Below is a small trained network, with its code and all its weights. Each question gives an input and a class and asks what happens when units are switched off, that is, made to give their printed mean instead of their output.

import numpy as np


def w(rows, s, z=0):
    codes = np.array(rows[::2]) - 128.0
    scale = np.full(codes.shape[1], s)
    scale[-1] = z or s
    return codes * scale


def norm(h):
    return h / np.sqrt((h * h).mean(-1, keepdims=True) + 1e-5)


def f(y):
    return np.maximum(y, 0)


def log_softmax(a):
    a = a - a.max(-1, keepdims=True)
    return a - np.log(np.exp(a).sum(-1, keepdims=True))


def net(x, mask):
    res = np.array(x, float).reshape(1, 2) / 4 @ E
    u = 0
    for l in range(2):
        y = f(norm(res) @ A[l][:, :-1].T + A[l][:, -1])
        res = res + np.where(mask[u : u + 5], y, B[l][:, -1]) @ B[l][:, :-1]
        u += 5
    return log_softmax(norm(res)[-1] @ U[:, :-1].T + U[:, -1])


A, B = {}, {}
E = w([
[223,205,245,196],'x0',
[71,253,156,210],'x1',
],0.0059)
A[0] = w([
[157,99,176,132,108],'0.n0',
[167,7,98,73,254],'0.n1',
[100,116,126,216,62],'0.n2',
[108,102,143,144,73],'0.n3',
[95,161,142,101,47],'0.n4',
],0.014,0.0038)
B[0] = w([
[133,65,147,125,159],'0.n0',
[1,180,159,47,255],'0.n1',
[45,192,98,140,149],'0.n2',
[107,80,122,129,128],'0.n3',
[113,181,35,184,136],'0.n4',
],0.011,0.013)
A[1] = w([
[108,129,159,163,46],'1.n0',
[5,41,90,28,247],'1.n1',
[139,167,179,140,106],'1.n2',
[164,22,138,205,24],'1.n3',
[110,160,175,111,9],'1.n4',
],0.014,0.0015)
B[1] = w([
[59,105,160,89,141],'1.n0',
[255,70,196,75,252],'1.n1',
[165,36,79,78,151],'1.n2',
[125,132,122,233,135],'1.n3',
[106,107,151,8,161],'1.n4',
],0.0093,0.018)
U = w([
[155,124,119,120,28],'0',
[151,142,94,154,3],'1',
[127,103,246,28,221],'2',
[134,137,125,172,5],'3',
[3,225,103,140,189],'4',
[150,179,18,104,118],'5',
[168,35,172,236,132],'6',
[139,134,111,178,19],'7',
],0.018,0.0068)

Each question gives the input, the list of numbers given to net, and the class t.
The units are the neurons (one row each of A and B). Each row of codes is followed by its name. A weight is (code - 128) times the scale printed after its matrix; where a second scale follows, it is the last column's (A, B and U).
mask holds one flag per neuron, layer by layer. A switched-off neuron (its flag False) gives its mean, the last column of its row in B, instead of its output. The means were averaged over made-up inputs and are rounded, as every weight is.
A unit's drop is (log p(t) with every unit on - log p(t) with that unit switched off) / (log p(t) with every unit on - log p(t) with every unit switched off).
The circuit of an input: a set's keep is (log p(t) with only the set's units on - log p(t) with every unit switched off) / (log p(t) with every unit on - log p(t) with every unit switched off). Starting from all 10 units, units are removed one at a time, each time the one whose removal leaves the highest keep (on an exact tie, the one counted first), for as long as the keep stays at least 0.8.
circuit, biggest first: the units of the circuit, biggest drop first
most important unit: the unit with the biggest drop
k most important neurons: the k neurons with the biggest drops, biggest first
k most important neurons of layer l: the k neurons of layer l with the biggest drops, biggest first
drop of u: that unit's drop, to one decimal
input [1,7], class 4: most important unit	1.n1
input [8,-3], class 6: circuit, biggest first	[0.n1; 1.n3; 1.n1]
input [2,-1], class 6: 2 most important neurons	[0.n1; 0.n0]
input [4,5], class 4: 2 most important neurons	[1.n1; 0.n2]
input [4,0], class 6: circuit, biggest first	[0.n1; 1.n3; 0.n0]
input [-2,3], class 4: 2 most important neurons of layer 0	[0.n4; 0.n1]
input [-2,6], class 4: circuit, biggest first	[1.n1; 0.n1]
input [7,0], class 6: 2 most important neurons of layer 0	[0.n1; 0.n0]
input [3,4], class 4: 4 most important neurons	[1.n1; 0.n2; 0.n1; 0.n0]
input [8,0], class 6: 4 most important neurons	[0.n1; 1.n3; 0.n0; 1.n1]
input [-4,4], class 5: 3 most important neurons of layer 0	[0.n1; 0.n4; 0.n0]
input [7,-1], class 6: 2 most important neurons	[0.n1; 1.n3]
input [-2,2], class 5: 4 most important neurons	[0.n1; 0.n4; 1.n1; 0.n0]
input [6,7], class 4: 3 most important neurons	[1.n1; 0.n2; 0.n0]
input [-3,5], class 4: 2 most important neurons	[1.n1; 0.n1]
input [6,-3], class 6: 3 most important neurons	[0.n1; 1.n3; 0.n0]
input [-3,3], class 5: drop of 0.n0	0.5
input [5,-1], class 6: drop of 1.n4	0.0
input [7,-2], class 6: drop of 0.n1	1.0
input [-4,7], class 4: drop of 1.n1	0.7
